Below are the code and all the weights of a small trained network. Each question names an input and a class and asks about switching units off, where a switched-off unit gives its printed mean instead of its output.

import numpy as np


def w(rows, s, z=0):
    codes = np.array(rows[::2]) - 128.0
    scale = np.full(codes.shape[1], s)
    scale[-1] = z or s
    return codes * scale


def f(y):
    return np.maximum(y, 0)


def log_softmax(a):
    a = a - a.max(-1, keepdims=True)
    return a - np.log(np.exp(a).sum(-1, keepdims=True))


def net(x, mask):
    res = np.array(x, float).reshape(1, 7) / 4 @ E
    y = f(res @ A[0][:, :-1].T + A[0][:, -1])
    res = res + np.where(mask, y, B[0][:, -1]) @ B[0][:, :-1]
    return log_softmax(res[-1] @ U[:, :-1].T + U[:, -1])


A, B = {}, {}
E = w([
[188,212,41,107,48],'x0',
[135,142,135,130,134],'x1',
[130,116,122,125,128],'x2',
[112,114,123,124,82],'x3',
[122,147,210,2,94],'x4',
[207,5,192,178,13],'x5',
[125,129,134,127,129],'x6',
],0.007)
A[0] = w([
[219,111,73,114,31,192],'n0',
[95,163,70,159,196,248],'n1',
[88,82,110,114,205,183],'n2',
[171,74,187,49,133,253],'n3',
[92,113,186,186,205,163],'n4',
[84,72,213,254,121,193],'n5',
[160,132,125,54,149,253],'n6',
],0.0083,0.0034)
B[0] = w([
[108,232,128,221,40,236],'n0',
[168,66,60,137,215,237],'n1',
[172,239,240,179,174,205],'n2',
[127,159,176,73,8,254],'n3',
[107,2,196,134,193,215],'n4',
[171,7,210,200,135,247],'n5',
[1,239,110,83,126,217],'n6',
],0.0068,0.0069)
U = w([
[144,105,133,169,181,182],'0',
[150,115,9,131,140,253],'1',
[85,143,191,66,155,113],'2',
[87,172,78,83,101,161],'3',
[179,43,132,164,105,27],'4',
[173,139,111,204,87,158],'5',
[176,76,183,67,71,122],'6',
[134,179,165,138,62,3],'7',
],0.012,0.0034)

Each question gives the input, the list of numbers given to net, and the class t.
The units are the neurons (one row each of A and B). Each row of codes is followed by its name. A weight is (code - 128) times the scale printed after its matrix; where a second scale follows, it is the last column's (A, B and U).
mask holds one flag per neuron, in row order. A switched-off neuron (its flag False) gives its mean, the last column of its row in B, instead of its output. The means were averaged over made-up inputs and are rounded, as every weight is.
A unit's drop is (log p(t) with every unit on - log p(t) with that unit switched off) / (log p(t) with every unit on - log p(t) with every unit switched off).
The circuit of an input: a set's keep is (log p(t) with only the set's units on - log p(t) with every unit switched off) / (log p(t) with every unit on - log p(t) with every unit switched off). Starting from all 7 units, units are removed one at a time, each time the one whose removal leaves the highest keep (on an exact tie, the one counted first), for as long as the keep stays at least 0.8.
units of the circuit, in order: the units of the circuit, biggest drop first
k most important neurons: the k neurons with the biggest drops, biggest first
drop when u is switched off: that unit's drop, to one decimal
input [3,2,5,-2,7,3,4], class 7: most important neuron -> (n0)
input [5,-5,-1,1,-1,-6,6], class 1: units of the circuit, in order -> (n1; n3)
input [1,8,2,4,7,-7,5], class 3: units of the circuit, in order -> (n5; n4)
input [2,2,-6,-2,-3,-6,-2], class 1: units of the circuit, in order -> (n1; n5)
input [8,8,-6,7,-3,-4,1], class 1: units of the circuit, in order -> (n1; n3)
input [2,1,-3,-5,-2,-5,-2], class 1: 2 most important neurons -> (n1; n5)
input [5,2,7,1,-3,-1,-4], class 1: 4 most important neurons -> (n3; n2; n5; n1)
input [4,5,0,-5,-2,-4,-2], class 1: units of the circuit, in order -> (n1; n3; n5)
input [7,-5,2,-4,4,3,-1], class 7: units of the circuit, in order -> (n0; n1)
input [2,5,4,-1,8,-1,6], class 3: 4 most important neurons -> (n5; n6; n4; n2)
input [3,4,6,-4,-8,-1,-6], class 1: 2 most important neurons -> (n1; n5)
input [3,-6,5,-7,-1,-5,5], class 1: 2 most important neurons -> (n1; n3)
input [1,4,-6,-7,7,0,-8], class 3: drop when n2 is switched off -> 0.2
input [7,3,0,-7,-5,0,-6], class 1: drop when n4 is switched off -> 0.0
input [4,-5,6,6,1,5,-3], class 7: drop when n6 is switched off -> -0.1
input [3,-8,-3,-6,4,5,6], class 7: drop when n1 is switched off -> 0.1
